Here is a tiny trained network, its code and every weight. The questions are about switching its units off for an input and a target symbol, where a switched-off unit gives its printed mean instead of its output.

import numpy as np


def w(rows, s, z=0):
    codes = np.array(rows[::2]) - 128.0
    scale = np.full(codes.shape[1], s)
    scale[-1] = z or s
    return codes * scale


def norm(h):
    return h / np.sqrt((h * h).mean(-1, keepdims=True) + 1e-5)


def softmax(a):
    e = np.exp(a - a.max(-1, keepdims=True))
    return e / e.sum(-1, keepdims=True)


def log_softmax(a):
    a = a - a.max(-1, keepdims=True)
    return a - np.log(np.exp(a).sum(-1, keepdims=True))


def net(x, mask):
    ids = ['ΔΠβεζητ'.index(c) for c in x.split()]
    T = len(ids)
    res = E[ids] + P[:T]
    u = 0
    for l in range(3):
        r = norm(res)
        for j in range(3):
            rows = slice(4 * j, 4 * j + 4)
            q, k, v = (r @ M[l][rows].T for M in (Q, K, V))
            z = softmax(np.where(np.tri(T) > 0, q @ k.T / 4**0.5, -1e9)) @ v
            o = O[l][rows]
            res = res + np.where(mask[u + j], z, o[:, -1]) @ o[:, :-1]
        u += 3
    return log_softmax(norm(res)[-1] @ U[:, :-1].T + U[:, -1])


Q, K, V, O = {}, {}, {}, {}
E = w([
[172,112,175,74,141,202],'Δ',
[179,90,183,57,40,181],'Π',
[128,184,254,40,181,240],'β',
[75,83,128,56,62,188],'ε',
[231,153,232,102,63,126],'ζ',
[71,221,206,187,141,136],'η',
[64,55,109,204,249,206],'τ',
],0.0068)
P = w([
[133,183,92,101,139,103],'0',
[74,48,253,81,190,188],'1',
[164,188,116,118,149,139],'2',
[76,176,238,119,63,92],'3',
[81,83,174,77,168,106],'4',
[160,150,85,156,135,153],'5',
[73,113,184,175,40,100],'6',
[111,98,166,69,211,96],'7',
[156,223,78,90,173,149],'8',
],0.013)
Q[0] = w([
[105,109,90,151,152,103],'L0H0',
[67,86,101,107,115,82],'L0H0',
[130,175,199,135,112,118],'L0H0',
[144,150,170,175,95,108],'L0H0',
[118,97,70,27,193,176],'L0H1',
[113,82,17,159,63,93],'L0H1',
[130,123,55,13,223,126],'L0H1',
[187,95,50,150,73,119],'L0H1',
[81,200,176,115,181,146],'L0H2',
[117,210,131,172,69,71],'L0H2',
[64,105,59,151,128,125],'L0H2',
[100,1,219,42,202,89],'L0H2',
],0.0085)
K[0] = w([
[109,131,122,101,120,136],'L0H0',
[107,86,175,75,154,83],'L0H0',
[128,160,124,119,150,93],'L0H0',
[141,163,115,86,120,59],'L0H0',
[71,133,132,43,170,172],'L0H1',
[133,121,85,119,116,79],'L0H1',
[130,167,163,7,162,111],'L0H1',
[134,163,113,156,62,101],'L0H1',
[110,138,127,194,122,129],'L0H2',
[70,97,138,152,141,62],'L0H2',
[128,145,90,153,86,69],'L0H2',
[149,143,68,190,91,191],'L0H2',
],0.013)
V[0] = w([
[172,165,21,162,130,65],'L0H0',
[127,65,224,158,157,74],'L0H0',
[121,156,119,69,134,57],'L0H0',
[100,126,125,127,89,90],'L0H0',
[107,132,104,75,170,162],'L0H1',
[50,107,108,157,145,171],'L0H1',
[129,184,152,144,192,109],'L0H1',
[127,104,89,140,179,116],'L0H1',
[137,152,97,117,148,1],'L0H2',
[126,105,175,98,231,165],'L0H2',
[40,162,115,87,37,205],'L0H2',
[171,176,139,203,137,154],'L0H2',
],0.0098)
O[0] = w([
[92,100,76,94,97,122,21],'L0H0',
[163,212,170,123,173,78,68],'L0H0',
[147,69,141,172,107,171,165],'L0H0',
[114,110,145,136,157,131,77],'L0H0',
[174,59,86,157,143,153,198],'L0H1',
[122,59,132,148,96,223,103],'L0H1',
[158,155,126,188,124,107,155],'L0H1',
[136,99,157,156,58,100,64],'L0H1',
[175,100,104,140,118,85,25],'L0H2',
[80,175,101,108,145,140,255],'L0H2',
[254,186,140,152,115,148,195],'L0H2',
[107,120,153,138,102,164,116],'L0H2',
],0.0088,0.0065)
Q[1] = w([
[164,145,197,132,85,77],'L1H0',
[142,97,141,86,107,115],'L1H0',
[192,121,64,132,193,142],'L1H0',
[96,52,102,169,138,82],'L1H0',
[159,79,90,118,142,102],'L1H1',
[87,138,37,166,80,130],'L1H1',
[148,229,62,121,89,206],'L1H1',
[199,143,92,101,236,110],'L1H1',
[79,101,177,171,109,162],'L1H2',
[40,73,138,93,147,124],'L1H2',
[171,127,183,95,56,128],'L1H2',
[254,120,148,118,170,220],'L1H2',
],0.011)
K[1] = w([
[145,166,193,153,134,99],'L1H0',
[112,138,169,135,122,151],'L1H0',
[177,66,118,58,76,148],'L1H0',
[110,143,131,138,66,125],'L1H0',
[140,124,132,96,62,116],'L1H1',
[125,70,218,122,58,124],'L1H1',
[108,8,125,164,182,115],'L1H1',
[101,90,71,119,43,147],'L1H1',
[123,124,205,105,162,148],'L1H2',
[81,61,151,123,216,130],'L1H2',
[131,179,172,124,99,158],'L1H2',
[195,149,112,69,121,155],'L1H2',
],0.014)
V[1] = w([
[63,190,158,202,89,139],'L1H0',
[155,134,165,32,84,107],'L1H0',
[134,207,98,66,117,131],'L1H0',
[164,148,99,134,69,108],'L1H0',
[120,96,166,113,108,202],'L1H1',
[135,126,95,91,161,197],'L1H1',
[166,141,167,56,120,102],'L1H1',
[124,129,158,247,93,136],'L1H1',
[170,138,162,54,136,110],'L1H2',
[144,88,191,125,233,136],'L1H2',
[110,169,174,194,121,175],'L1H2',
[140,152,99,129,167,81],'L1H2',
],0.011)
O[1] = w([
[208,170,176,128,161,122,75],'L1H0',
[44,95,134,103,200,128,134],'L1H0',
[139,191,157,142,217,107,159],'L1H0',
[94,187,155,108,114,36,110],'L1H0',
[148,162,153,100,149,132,206],'L1H1',
[54,246,193,51,137,106,254],'L1H1',
[205,107,50,3,210,151,127],'L1H1',
[162,148,91,214,55,52,88],'L1H1',
[50,192,168,130,74,128,169],'L1H2',
[108,132,95,165,101,12,167],'L1H2',
[141,136,174,52,250,129,173],'L1H2',
[133,155,96,168,100,136,94],'L1H2',
],0.0069,0.0076)
Q[2] = w([
[153,157,68,151,141,135],'L2H0',
[122,151,112,116,82,151],'L2H0',
[163,193,94,150,126,168],'L2H0',
[73,78,139,114,136,71],'L2H0',
[131,65,153,132,101,83],'L2H1',
[67,141,85,154,102,143],'L2H1',
[50,128,73,111,149,100],'L2H1',
[183,76,40,138,110,117],'L2H1',
[79,73,168,54,205,148],'L2H2',
[161,95,140,120,163,132],'L2H2',
[118,169,88,139,102,156],'L2H2',
[170,135,154,116,113,251],'L2H2',
],0.015)
K[2] = w([
[153,47,192,92,97,93],'L2H0',
[106,6,123,130,86,126],'L2H0',
[107,11,176,210,125,191],'L2H0',
[197,227,141,163,124,86],'L2H0',
[68,165,197,183,151,79],'L2H1',
[97,87,132,110,3,140],'L2H1',
[178,89,203,159,71,183],'L2H1',
[126,1,129,157,174,72],'L2H1',
[137,217,39,155,161,131],'L2H2',
[186,192,89,91,95,232],'L2H2',
[80,98,211,38,114,83],'L2H2',
[168,155,98,11,66,81],'L2H2',
],0.0095)
V[2] = w([
[134,2,145,71,137,28],'L2H0',
[84,189,123,123,200,97],'L2H0',
[72,111,169,115,210,180],'L2H0',
[140,54,76,124,176,218],'L2H0',
[70,91,237,127,220,110],'L2H1',
[98,149,119,179,141,173],'L2H1',
[175,47,97,124,25,73],'L2H1',
[155,151,69,174,149,59],'L2H1',
[130,165,175,22,82,120],'L2H2',
[103,99,189,88,143,114],'L2H2',
[158,42,146,94,101,153],'L2H2',
[175,111,183,90,121,80],'L2H2',
],0.0096)
O[2] = w([
[184,98,228,85,150,72,53],'L2H0',
[164,102,103,103,118,229,140],'L2H0',
[182,198,149,117,2,149,194],'L2H0',
[140,221,138,230,104,62,158],'L2H0',
[118,197,6,192,139,102,33],'L2H1',
[162,89,134,206,220,161,174],'L2H1',
[110,241,172,68,120,175,2],'L2H1',
[83,205,210,162,200,95,55],'L2H1',
[108,76,105,156,178,30,219],'L2H2',
[105,28,173,164,110,205,121],'L2H2',
[160,94,123,116,196,184,78],'L2H2',
[78,65,183,101,206,192,77],'L2H2',
],0.007,0.008)
U = w([
[80,59,144,240,68,122,179],'Δ',
[140,189,43,151,171,211,124],'Π',
[113,44,64,65,150,75,254],'β',
[171,89,172,53,91,247,84],'ε',
[59,196,43,135,37,106,122],'ζ',
[8,195,171,74,190,60,77],'η',
[242,170,194,171,114,83,115],'τ',
],0.011,0.0071)

Each question gives the input, a string of symbols that net reads in full, and the target symbol t.
The units are the heads (4 rows each of Q, K, V and O). Each row of codes is followed by its name. A weight is (code - 128) times the scale printed after its matrix; where a second scale follows, it is the last column's (O and U).
mask holds one flag per head, layer by layer. A switched-off head (its flag False) gives its mean, the last column of its rows in O, instead of its output. The means were averaged over made-up inputs and are rounded, as every weight is.
A unit's drop is (log p(t) with every unit on - log p(t) with that unit switched off) / (log p(t) with every unit on - log p(t) with every unit switched off).
The circuit of an input: a set's keep is (log p(t) with only the set's units on - log p(t) with every unit switched off) / (log p(t) with every unit on - log p(t) with every unit switched off). Starting from all 9 units, units are removed one at a time, each time the one whose removal leaves the highest keep (on an exact tie, the one counted first), for as long as the keep stays at least 0.8.
circuit, biggest first: the units of the circuit, biggest drop first
most important unit: the unit with the biggest drop
which heads matter: for each layer, one digit per head in row order, 1 if its drop is at least 0.15 and else 0, layers parted by /
input η ζ Δ Δ Δ Δ, target β: most important unit => L2H0
input Δ Δ Δ ζ, target η: circuit, biggest first => (L1H2 L0H2)
input ζ Π ζ Δ β τ, target τ: which heads matter => 111 / 011 / 100
input ε τ Δ Δ Π, target η: which heads matter => 101 / 011 / 000
input ζ ζ Δ ζ Δ Δ, target τ: circuit, biggest first => (L2H0 L1H1 L0H2)
input ε ζ β ζ Δ, target Π: which heads matter => 100 / 000 / 110
input Δ Δ η Δ ζ, target Δ: circuit, biggest first => (L0H0 L1H1 L2H1)
input Δ Δ ε ζ Π η, target ε: which heads matter => 110 / 101 / 000
input ζ ε Π, target τ: which heads matter => 011 / 010 / 100
input β Δ ζ, target Π: which heads matter => 101 / 001 / 110
input η Δ Δ ζ Π ε, target β: which heads matter => 000 / 010 / 100
input Δ ζ Π ζ Δ ε τ β, target τ: which heads matter => 001 / 000 / 001
input τ ζ Δ Π Δ β ε Δ, target Π: circuit, biggest first => (L2H0 L2H1)
input Δ ζ ζ τ Δ ζ β ζ ε, target ε: circuit, biggest first => (L1H2 L2H0)
input ε Δ τ, target η: which heads matter => 101 / 000 / 110
input ζ τ ζ Δ Δ Π, target τ: circuit, biggest first => (L2H0 L1H1)
input Δ Π ζ Π Π, target β: circuit, biggest first => (L2H1)
input η ζ ζ β τ ζ, target β: circuit, biggest first => (L0H0 L2H0 L1H1 L0H2)
input Δ ζ ε ε Δ ζ, target ε: circuit, biggest first => (L1H2 L0H0)
input ε η ζ Δ Δ ζ ε, target η: circuit, biggest first => (L0H1)
input Δ η τ Δ, target Δ: circuit, biggest first => (L0H1 L2H1)
input β ζ ε ζ Δ ε Δ ε, target τ: which heads matter => 101 / 000 / 000
input Π Δ Δ, target ζ: circuit, biggest first => (L0H1 L0H2 L1H2)
input ζ ε τ Π Π ε ε, target ε: circuit, biggest first => (L0H2 L1H2)
input Δ Π β ζ τ, target Π: which heads matter => 100 / 001 / 100
input ε ζ ζ Δ Δ ζ Δ, target η: which heads matter => 011 / 101 / 001
input Δ β β ε Δ ζ η, target τ: most important unit => L0H2
input Δ ζ Δ ζ, target η: which heads matter => 010 / 100 / 000
input ζ ε Δ ζ Δ Π Δ Π, target ε: which heads matter => 111 / 000 / 100
input ε Δ ζ ε Δ ε, target η: which heads matter => 101 / 000 / 110
